Each row has a class, written as a number after it.
[-29 -22  61   0  21  21   4 -45 -62 -20   2 -44  39   2  19 -18  -2  12
 -36 -17 -89  73  13 -60  60  20  16   8  30 -34   1  -4 -74  40 -14  42
 -12   0   7 -58 -44  11] -> 3
[ -5 -11  10 -16   7  17   6  -4 -19   2  22  -8  23  -7  25   6  26 -23
  -6 -20 -76  23  20   6 -12   2  19  19   1 -14   6   3   9   0  -5  56
  15  -5  42 -37 -12  35] -> 9
[  6  25   4  27  34  19 -25  20  19 -11  18  27 -63 -22  -1   4  44  70
  24 -15  25  22 -10 -25 -16   3  -8  17  18  13  -4  19  20 -38  32 -65
  45  11 -24  -4  -3  -9] -> 10
[ 35  23 -10 -16  41   8  20  26  29  24  27  77 -47  -9 -21 -32  17  24
  41 -19  28 -22 -14  24  -7  39 -12  44  20   2 -10  -4  -1  -3  14 -44
  45   8 -23  40   6 -26] -> 8
[ 17 -35  -2  -2   1  16   0   4   4  -7  12   8   7  19   7   9 -28   2
 -37   7 -26  -8  -5  18  -6 -16 -19  24  14  -1   2 -22   9 -23 -27  21
   3  13  24  -2  -4 -17] -> 10
[-10  34 -32  30  -7  -2  41 -12  22 -46 -10 -61 -20  13  29  36  60   8
  11   0  11  68   5  -5 -63 -37 -14 -29 -19  34  -7  51  -2 -19  33 -48
   9 -12  20 -16  28  28] -> 1
[  3 -14  38  14   2  -3 -31  11   9  -7  -6  33  10  -3 -12 -21 -54  11
   6  14  -2   7 -12 -23  39  23   5   0  28  -2  -9 -58 -81  15 -14  11
 -16  11  -2 -37 -22 -10] -> 10
[  -3  -22   44   14  -10    9  -17  -15   -2    6   -5   56   40   13
   14  -60  -77  -21    5   24   -6   -1   -9  -27   74   39    3  -27
   54   12    3  -61 -107   41  -35   19  -61   13   15  -35  -28  -25] -> 0
[ 12  -4  18 -31  51 -12  -6  11  -2  34   4  73   3 -15 -43 -44 -41  20
  14  -6   3 -33 -30  -8  73  57  10  62  27 -20  -6 -36 -31  54 -13  24
  29  24 -43  13 -25 -23] -> 6
[ 10 -10  21  11 -12  24 -29 -24  -8  -7  -4   5  32   6  11   8 -22 -25
 -24  23 -28 -14   0  11  10  -8  -2 -35  13  18  12 -43 -32  -9   3  17
 -44  -2  30 -38 -16   9] -> 5
[  8  -4 -16   1 -54 -25  -1 -32  12   3  -5  13  58   8  35  35 -16 -66
  14  47 -21 -21  30  56 -28 -30  14 -69  -9  16   9 -26 -19  -6 -19  43
 -61 -13  61 -14  14  29] -> 4
[ 56 -13   4 -43  -2  -7   5   0  -7  50  46  78  43   0   6 -27 -59 -87
  15   2 -69 -57 -10  37  30  25  -6  29  15 -21   6 -49  -6  49 -44  95
 -44  15  26   6 -18  -4] -> 12
[-43 -45  29  28  12  12 -40 -28 -23  -6 -61 -21 -10  29 -16  -9 -72  50
 -47  13   2 -10 -15 -38  61 -11 -13   2  35  13  13 -51   3 -17  14 -25
 -33  30 -13 -16 -23 -54] -> 2
[  8 -13  -3  34  50  55 -47  24  39   3   3   5 -22 -18  27  26  74  97
 -30   3   0  20   1 -39  -1  -7  -6  17  27  20  20   6   2 -70  47 -90
  23   6  10 -43 -20   8] -> 4
[-52  25  19  28 -61 -28  43 -45 -15 -76 -74 -70  19  27   0  16   1 -25
   9  13  11  69  28   6 -14 -38   6 -89 -17  37 -10  11 -36 -10 -29 -14
 -36 -27  17 -12  24  24] -> 7
[  9  -1  24  10  51  29 -16 -10 -15  17  -4  27 -18 -11   6 -36  13  72
 -13 -23  16   9 -11 -50  67  34 -13  16  56   2  15 -29 -37 -14  29 -59
  31  27 -36 -13 -32 -31] -> 3
[-16   5  -2   3  47  37  24  -5  -4 -25 -32 -24 -26  -2  -9  10  60  65
 -34 -32   2  38 -14 -24   2 -25 -19  35  10  14   5  29  39 -42   4 -59
  51   3 -16   2   0  -4] -> 7
[  9  23  -7 -19  10 -36  31   5  17   0 -22  42 -20   7 -43 -31 -30  18
  38  -2  60 -14 -17  14  31  44   0  21   9  10 -20  -4 -19  27 -17  -8
  32   7 -49  43   8 -21] -> 6
[  0 -23  -3 -18  76  43 -24  44  41  21 -41  31 -38 -12 -41 -16  19 110
 -33 -35  46 -24 -33 -24  50  28 -19  89  43  10  14 -46   7 -49  33 -66
  85  30 -35  -1 -22 -46] -> 9
[ 18  34 -33   2 -18  -1  31 -25  33  -6  -6  -4  -1  -5  31  27  51   5
  27  29  43 -10  10  38 -42 -29   0 -53  -3  37  10  -2 -22 -38  42 -52
  29 -13   3   6  31  19] -> 3
[ 16  45   7  -6  70  25   8  31  22  25  55  74 -57 -40   1 -57  72  55
  60 -33  25  27 -31 -41   3  48   8  51  25  -2 -12  51  -7  19  23 -58
  66  -7 -48  10  -3  -9] -> 0
[-16 -11  16 -16  79  27  -6  17 -12   3  23   4 -17 -30 -11  -9  27  48
 -18 -45 -83  23  -6 -48  37  10  -2  85  10 -39   1  13  13  11   1   8
  40   6 -19 -22 -28  -3] -> 11
[-10   3   1  11  34  22   8 -30 -14  -4 -27 -17 -26   4   0  -9  36  78
 -24 -18  26  22  -2 -26  34   3 -17   8  29   5  12  -5   4 -32  30 -67
  45  17 -32  12 -15 -31] -> 3
[ 33  43  22  33  26  22  -8  12   7  15  65  80 -53 -31  46 -20  47  -3
  75 -10 -22   8  13  -5 -17  36   8 -26  29  11  -1  11 -24  -4  42 -49
  -9   5  17 -20 -13  28] -> 8
[ -13  -57   34   13   12   32  -27  -28  -47   -4   18  -10   22   13
   31   11  -27   -7  -61   -8 -112   15   11  -14   25  -13   -9   22
   25  -29   12  -18   29   -7  -38   60  -22   19   36  -33  -33   -9] -> 10
[ 34  40 -41  19 -38 -24  13 -18  27  10   7  39  19   7  40  22 -13 -62
  51  43  27 -44   5  45 -42 -26  -3 -81  -8  52  12 -33  -9   7  34  -3
 -45  13  35  -6  23  14] -> 1
[ 28  45  45  13  10 -11 -33   4 -19  16  25  74 -17 -29 -17 -53 -14 -19
  64 -14  21  -6 -10 -34  48  64  18 -44  31   9  -6 -35 -62  30   9  -8
 -36   3 -27 -22 -23  -1] -> 5
[ 19  -1  -9  -8  56  43 -23  12  23  22  26  29 -30 -26   7   5  43  35
   7 -17 -39   2 -23  -4   0   1 -13  71  20  -4  13   0  23  -9  25 -30
  28   8   0  -3 -19   1] -> 12
[  28   -9    3   10  -15    8   -6  -14  -21   18   49   52   50  -11
   65   -5  -20  -85    5   22 -100  -50   29   19   11   -6   12  -46
   11   -4   18  -44  -27   -2  -21   60  -73    1   54  -38  -11   29] -> 11
[ 25 -16 -28 -25 -25 -22  22  -1  19  14 -22  41  47  21  -5  -4 -78 -52
 -20  28   0 -82   6  57  20 -16 -18  -7  -1   8   9 -64  -9 -12 -41  49
 -28  13  18  25  14 -27] -> 11
[-52  16  12  -5 -14 -36  31 -39 -29 -31 -35 -57  28  13 -19   8 -12 -22
   5  -4 -38  71   3 -20   3 -11  11  -9 -23  -9 -18  11 -39  74 -10  52
 -13 -10   3 -25  -1  10] -> 1
[ 18 -14  24 -30  -2 -25 -14   5 -10  24  18  58  34  -4 -28 -25 -76 -38
  13   7 -31 -27 -16  13  33  25  13  25  13 -24 -10 -61 -41  53 -41  82
 -13  12   2  -6 -17 -18] -> 10
[-36   4  22   6  -5   3 -10 -24  -7 -27 -29 -33  -3  -3 -13  12  -4   2
  14  -3 -41  57   6 -18  15  -2   1   6   3   0  -5  -4 -34  25  -5  14
 -20 -12   3 -25 -20   8] -> 12
[-33  13  19  26 -15 -19  29 -26 -15 -54 -24 -45 -11  17   3   0   3  10
  11   3  -7  69  21 -15   9  11   7 -29  -2   9 -18  38 -31  14 -17  -7
  -5 -11  -4  -9  -2  23] -> 6
[ -18  -83   -3   10   32   30  -70  -10   14   16  -71  -13   17   45
  -12    4  -97   64 -100   36   22  -67  -31   -5   38  -33  -33   27
   25   22   31  -93   17  -49   27  -24  -23   35  -14  -17  -15  -59] -> 2
[  1  83 -17  21  15 -21  23   2   9 -11  33   6 -45 -29  16   3  79   6
  85 -21  13  57  -6 -31 -46   9  15 -25 -14  21 -17  58  -6  30  55 -41
  20  -8 -13 -18  16  37] -> 1
[ 10 -54  -9 -21 -16  -7  16 -31  -9   9 -26  21  55  46  -6  -5 -90 -31
 -58  29 -23 -54   2  48  44  -3 -16  15  20   3  12 -54   9   9 -53  62
 -25  28  22  24  -8 -30] -> 6
[ 41   8   4  -3  29  18 -37   4  -4  37  15  69  -6 -12 -14 -24 -11   4
  -1  -8  25 -54 -18   3  30  26 -10   4  29  14  16 -43  15 -16  17 -15
  -3  21 -14  10 -17 -29] -> 5
[-16   0 -33 -14   7  -6  24 -24   5  -5 -20 -34  25  16   0  34   7 -11
 -20   5 -22  11  -9  21 -31 -40 -10  16 -20  13   3   0  20  22  16  27
  13   5  16  -5  11   1] -> 1
[  1   2  15  25 -18  -6   2  -6   5 -22 -12   2  15   5  18   0   0   3
   4  14  -4  40  24 -12  12   5   1 -43  14   8  -2   1 -42 -11 -14 -13
 -29 -13  19 -27  -9  13] -> 4
[ 22  48 -12 -15  77  -3   7  36  31  26  15  51 -42 -34 -39 -36  36  59
  52 -26  45  13 -51 -44  17  42   2  65   9   0 -15   4 -26  48  51 -55
  67  15 -61   2  -8 -18] -> 1
[ -7   7   2  16 -31   0  20   2  11 -34 -26 -24  -1  17  14  -2   5  -6
  16  -1  17  38  27   5 -10   9   4 -39   7  28  -2 -11 -38 -34   2 -10
  -5 -11  32 -25   3  20] -> 9
[ -6   8 -25  -9 -31 -19  40 -15   4 -26 -12 -18  25  15  15  20  -9 -44
  -3  14 -34  -8  28  41 -29 -36  -5 -22 -21   9  -5   3   6 -16 -29  35
 -15 -15  26  10  25   8] -> 11
[  25   51  -60    0  -28   -1    1  -14   28   27   76   64    7  -20
   78   27   74  -72   64   31   -6  -38   18   81 -111  -37   10  -62
  -19   44   21   32   49  -29   24   -5  -14  -21   53    6   57   42] -> 0
[ 14  29  -7 -38  45   2  39   9  -5  10   4  35 -19 -15 -38 -27  42  21
  18 -41  11   8 -25  -5   7  15   6  56   1  -4  -9  21  32  11 -14 -16
  56   1 -30  30  11 -10] -> 7
[ 64  52 -37  -5 -11 -12 -19  15  45  37  11  96 -28 -16 -12 -10   6 -17
  61  18 101 -87 -16  51 -25  15  -5 -46  10  55   8 -36  11 -40  39 -52
   3   4 -24  40  34 -15] -> 5
[ 14  15  14  27  -9  -4  24  -8 -10 -19  24  -8  27   7  41  -9  -9 -41
  15   9 -48  46   2 -30   3   3   0 -40  10   8  -6  -3 -71  41   1  18
 -47   3  33 -59 -15  34] -> 1
[  2   4  -5 -23   3 -25  41 -14 -20   1   4  -5  34  17 -15 -15 -29 -35
  -1 -16 -38  21  -8  -7  14   5  -4  20  -5 -11 -12  -4 -19  69 -21  65
  -9   6   3  -6  -4  -6] -> 1
[ -7   6  29   7  16  14  11  18 -10 -23  -4 -10 -20  -1  -4 -34  18  28
  15 -34 -12  63   7 -43  27  44  12  19  26  -2 -11   7 -44   0  -4  -8
  22  -4   2 -33 -23  10] -> 9
[ 46  30  10   6 -15  -6  31  -8   1   2  39  26  15  -5  46 -24  17 -33
  42  13   2   9  12   5  -3  22   9 -60  19  14   0  -8 -75  -2  10 -11
  -9  -9   8 -24   4  30] -> 3
[ 42   4  24 -22  67  31  -6  24 -22  24  56  40 -19 -21 -19 -34  32  17
 -10 -50 -39   8 -26 -35  30  44  -4  62  25 -24  -2  13  11   8  -5   8
  30   6 -22  -6 -26  -9] -> 5
[ 48  23 -28 -40  -9 -41  22  18  30  45   9  85  15  -6 -27 -22 -16 -26
  48   7  49 -58  -6  47   6  27   4   0   3   3  -8 -27  -2  12 -21  22
   2  -2 -12  45  16 -17] -> 4
[ 24  44   6  21  12   2 -28   5  16   7  -7  55 -41 -19 -23 -23  12  27
  40  -3  76 -22 -16 -16  19  31  -5 -36  25  33   2 -26 -19 -26  35 -70
  -2   6 -31   5  -2 -17] -> 5
[ -6  21   2  51 -21  25 -14 -30   8  -6  37  36  -1  -9  80  -3  38 -22
  41  25 -20  16  21   2 -27 -18  12 -82  21  36  15   9 -24 -18  27 -28
 -43  -5  42 -41   4  35] -> 0
[ 54  29 -11  -5  69  27 -22  47  50  46  48  97 -27 -52   5 -20  61  57
  42 -13  22 -26 -24 -20  10  34   7  42  31   5   2  -2 -16 -17  40 -65
  45   6 -27 -13 -13   8] -> 4
[-25  29   2  44 -31 -10  -5 -30   3 -25 -19 -13 -32   5  28  17  -1  -2
  48  30  19  12  10  -2 -34 -29  11 -73  -3  42   0   5  -1 -28  46 -42
 -30  -9   8 -19  20  14] -> 2
[-36 -26  22  -5  -3  -3 -13 -46 -31  -9 -91  12  36  28 -48 -29 -72  20
 -43  11  20  -7 -10 -14  88  -4  -7  -7  31  15  11 -84 -25  13 -31  -7
 -33  30  -4   5 -20 -54] -> 7
[-12   5   8  19   9  -2 -21   1   5 -16 -18  12 -36   3 -23  -1  -8  50
   4  -2  30  13  -7 -10   8  -1 -10   7  14  10  -6 -15   8 -21   4 -33
  21  17 -20   7  -6 -32] -> 10
[-30   4  -5  11  -5 -15   1 -31 -17  -4 -16 -16 -19  10   3  13  -9  -4
  12   6  -7  -4  -1   5 -22 -26   5 -17  -8  13   1   5  41 -12  21   0
 -14  -1   2   6  14  -8] -> 2
[ -9  66  10   7  45  -9   3  15  15   3   3  53 -91 -30 -39 -31  61  69
  82 -42  60  32  -4 -19  -6  49   5  25  11   5 -22  32   0   3  46 -87
  60  -1 -57  41   6 -22] -> 8
[ 43  39 -56 -50  22 -18  56   5  33  28  12  37 -25  -4 -21 -14  51  25
  30 -17  80 -32 -15  44 -30   7 -15  27  -3  13  -6  18  29 -26  21 -45
  87  -2 -46  69  44 -23] -> 3
[ -24   -5   33   15   17   18   -4  -24  -34  -14   32  -31   -1   -7
   37   11   15  -11    3   -8 -104   47   -1  -34  -18  -20   25    8
   -1  -15   -5   33    3   17   17   35  -16  -12   18  -56  -10   37] -> 2
[-46 -37  37  -2  18  11  13 -19 -50 -43  -3 -66  -5  20 -22   7   2  35
 -58 -41 -82  89   6 -38  12  -8  -7  61   3 -39 -19  41  21  15 -47  51
  30   0   2 -13 -22 -14] -> 10
[ -4   2   7  -1  10   8   8 -38 -23   1 -13  -4   2   6  12  -7  10  26
 -14  -5   1   9   6  -8  28   2 -10 -12  25   3  13 -11  -5 -11  12 -21
  17  12  -9   3  -9 -19] -> 3
[ -7 -13  31 -21  25 -14   6  -2 -35   8   7   5  15   0 -25 -28  -1  13
 -11 -35 -48  44   6 -34  47  38  10  41  14 -41 -12  14  -8  38 -48  47
  -2  -4  -7   1 -28 -14] -> 4
[ 17 -17  -6 -11 -30 -20  11  -7   3   2 -17  29  52  20   9 -15 -81 -59
  -9  29 -23 -48  13  33  27  -1  -6 -24   8   7   2 -64 -49   5 -43  50
 -54   8  27  -1   4 -11] -> 11
[  3  27  11  41  26  23 -35   3  28  19   5  80 -35 -23  23 -43  13  43
  52  13  61 -13 -18 -37  37  34   2 -37  50  39   9 -29 -58  -8  38 -80
 -15  17 -18 -18 -17 -18] -> 0
[   7    8  -30  -12  -67  -21   17  -43    3   -7   18   -9   45   10
   39   48   -9 -109   36   40  -63  -15   26   83  -69  -46   12  -48
  -35   14    9   -9   10   13  -19   79  -63  -27   69    2   24   44] -> 12
[-27  -1  33  27   9  31 -27 -15 -14 -26   6 -33  -9 -14  30  13  21   6
   7  -4 -75  67  10 -36   9   5   5   6  14  -2   4  11 -38  10   4   1
 -32  -9  24 -53 -28  30] -> 12
[-30  55  -7  27   1 -14  10   0  14 -32   4 -33 -36 -33  20  39 104  32
  59 -18   7  78  29 -16 -62  -8  21 -40 -22  15 -14  76  -3 -20  30 -41
  22 -44   0 -23  16  54] -> 4
[ 21 -12 -32 -30  13  12  -4  18  42  25 -20  39   7   1 -12   5  -3  13
  -4   2  35 -57  -7  48  -7  -5  -9  29  11  25  18 -51  17 -40  21  -4
  42  12  14   7   8 -13] -> 9
[-17  -5 -25 -12 -14  -1  35 -30   0 -24 -57 -27  17  28 -13  24   5   0
 -33   3  17  -3   0  38 -18 -51 -16  -8  -8  29   8  -4  43 -38 -24 -11
  11   0  12  28  27 -11] -> 7
[ 61  22 -38 -10  -4  -6  16  32  54  13  38  64 -27  -5   7  11  11  -7
  38  16  42 -45 -19  53 -54  -9 -10   6   1  24  -5  -7  16 -39   4 -22
  35   3   2  33  33  -5] -> 10
[ -6  13 -37  12  35  26   4  -2  14  -8   4  -4 -33 -15  26  38  63  41
 -20 -19 -27 -13  12   9 -30 -45 -20  24  -5  10  16  30  76 -65  23 -43
  38   8   4  11  12   1] -> 11
[ 16 -11 -30  12  -4  11 -20 -16  15  18   4  28  12  -1  34  36  26   5
 -13  16  -7 -36  21  33 -18 -33 -10 -28   9  21  25 -10  52 -50  11 -16
 -17   7  36   4   3   0] -> 4
[-26 -23 -27 -32 -51 -33  35 -67  -8  -9 -66 -55  64  39  -6  31 -44 -34
 -36  44  18 -33  20  75 -12 -48 -11 -45 -18  21   9 -48 -13  -1 -20  43
 -10  -5  16  27  28 -20] -> 3
[-10  23  -4 -13 -14 -12   2 -16  14  -4 -17   4  -3  -7 -15   8  -1 -21
  43   9  -9  10   1  23 -10   0   0   1  -9  12  -6 -12 -22  24   0  14
 -13 -14   3   3   3   5] -> 12
[-34   8   4 -11 -12   0  18 -17 -22 -26  -2 -48   7   1  14  24  42 -20
   7 -25 -55  57  28   9 -38  -6  23   3 -15  -3  -2  31  17  -1  -6  50
  20 -22  39 -27   0  38] -> 9
[ -7   5  -1   8  44  19 -11  -9 -12  17  15  10 -42  -7   6  -2  19  39
   7 -18 -17 -13 -19 -18 -12 -12  -1  33  10   5   6  17  65 -19  39 -27
  22  12 -19   3  -2 -17] -> 2
[   3   52   37   31   52   24   -5   -2   -1  -15    2   13  -60  -32
   10  -35   73   99   37  -32   39   65   -6  -83   44   44    3   -8
   40   11   -6   17  -68  -14   59 -114   47    4  -52  -23  -21   -2] -> 3
[ 12  89  16  25  20 -17  20  14  -9   2  59  35 -41 -43  25 -25  66  -6
 113 -23 -15  70  -4 -62 -11  46  30 -32   2   7 -24  43 -60  62  55 -22
  -5  -4  -8 -47  -7  49] -> 1
[-14  -5 -15  11 -24   4  18 -59 -20 -16 -29 -41  18  22  34  31  19   1
 -31  16   0   2  29  27 -11 -39 -17 -53   5  21  22  -6  17 -42  10 -12
  -3   3  23   7  11  -5] -> 3
[-58  33  23  -9   1 -42  35 -19 -28 -39 -33 -55 -44   9 -53 -21   0  29
  43 -30   6  83  -8 -41 -10   9  22  19 -19  -8 -43  58   1  42   1   3
  30 -26 -55  11  20 -11] -> 2
[ -4  48  46  13  38 -15 -26  36 -15   7  12  41 -51 -35 -20 -69  29  34
  83 -54  27  57  -5 -80  53  99  37   4  39  -7 -16 -10 -69  25  20 -31
  12   5 -31 -36 -36  11] -> 9
[-18  -8  33  -3 -20 -13  -4 -20 -33 -21  27 -14  32  -1   9  12 -21 -43
   5   0 -87  47  14   0 -13  -6  22  -1  -7 -25 -15   2 -26  39 -37  88
 -19 -10  29 -40 -10  26] -> 10
[-30  -9  15  17 -19 -14 -16 -20  -1 -29 -62  -2 -14  22 -41  -3 -55  41
 -11  15  45  11   2  -2  33  -8 -12 -11  16  16  -8 -43 -16 -10 -13 -16
  -1  18 -19  15  -7 -52] -> 10
[ -9 -46 -27 -19 -12   2  -7 -32   6  10 -30 -10  53  22   6  49 -10  -9
 -61  25 -34 -31  18  56 -13 -53 -13   2  -5   2  22 -26  47 -27 -24  37
 -12   3  43  10   6 -11] -> 4
[-32 -34  -6   2   2  18  14  -1  15 -34 -78 -50 -14  36 -27   9  -5  61
 -53 -11  37  27   8   1  21 -11 -27  20  18  24   7 -24   5 -54  -4 -36
  36  10  10   3  -5 -36] -> 9
[ 46 -13 -37  -6  -8   8  25  -6  20  14  35  39  22  16  46  24 -10 -40
 -10  29 -23 -60   7  72 -31 -20 -13  -6   3  21  17  -1  41 -27 -10  26
   0  11  32  16  16  20] -> 6
[  0 -27 -46   3  30  38   8 -18  19   2  -8 -31  22  15  33  53  26  19
 -63   8 -39 -13 -14  20 -35 -64 -30  31  -1  23  26 -10  43 -26  35  -6
  15  20  37 -19   2   1] -> 1
[-20   4  12   4  25 -10  -3 -20 -19  -1 -15  20 -18   5 -22 -20 -14  31
   7 -10   4   4   0 -12  46  33   6  18  15   0  -4  -1  13  25  -4   0
  15  20 -32  15 -18 -17] -> 6
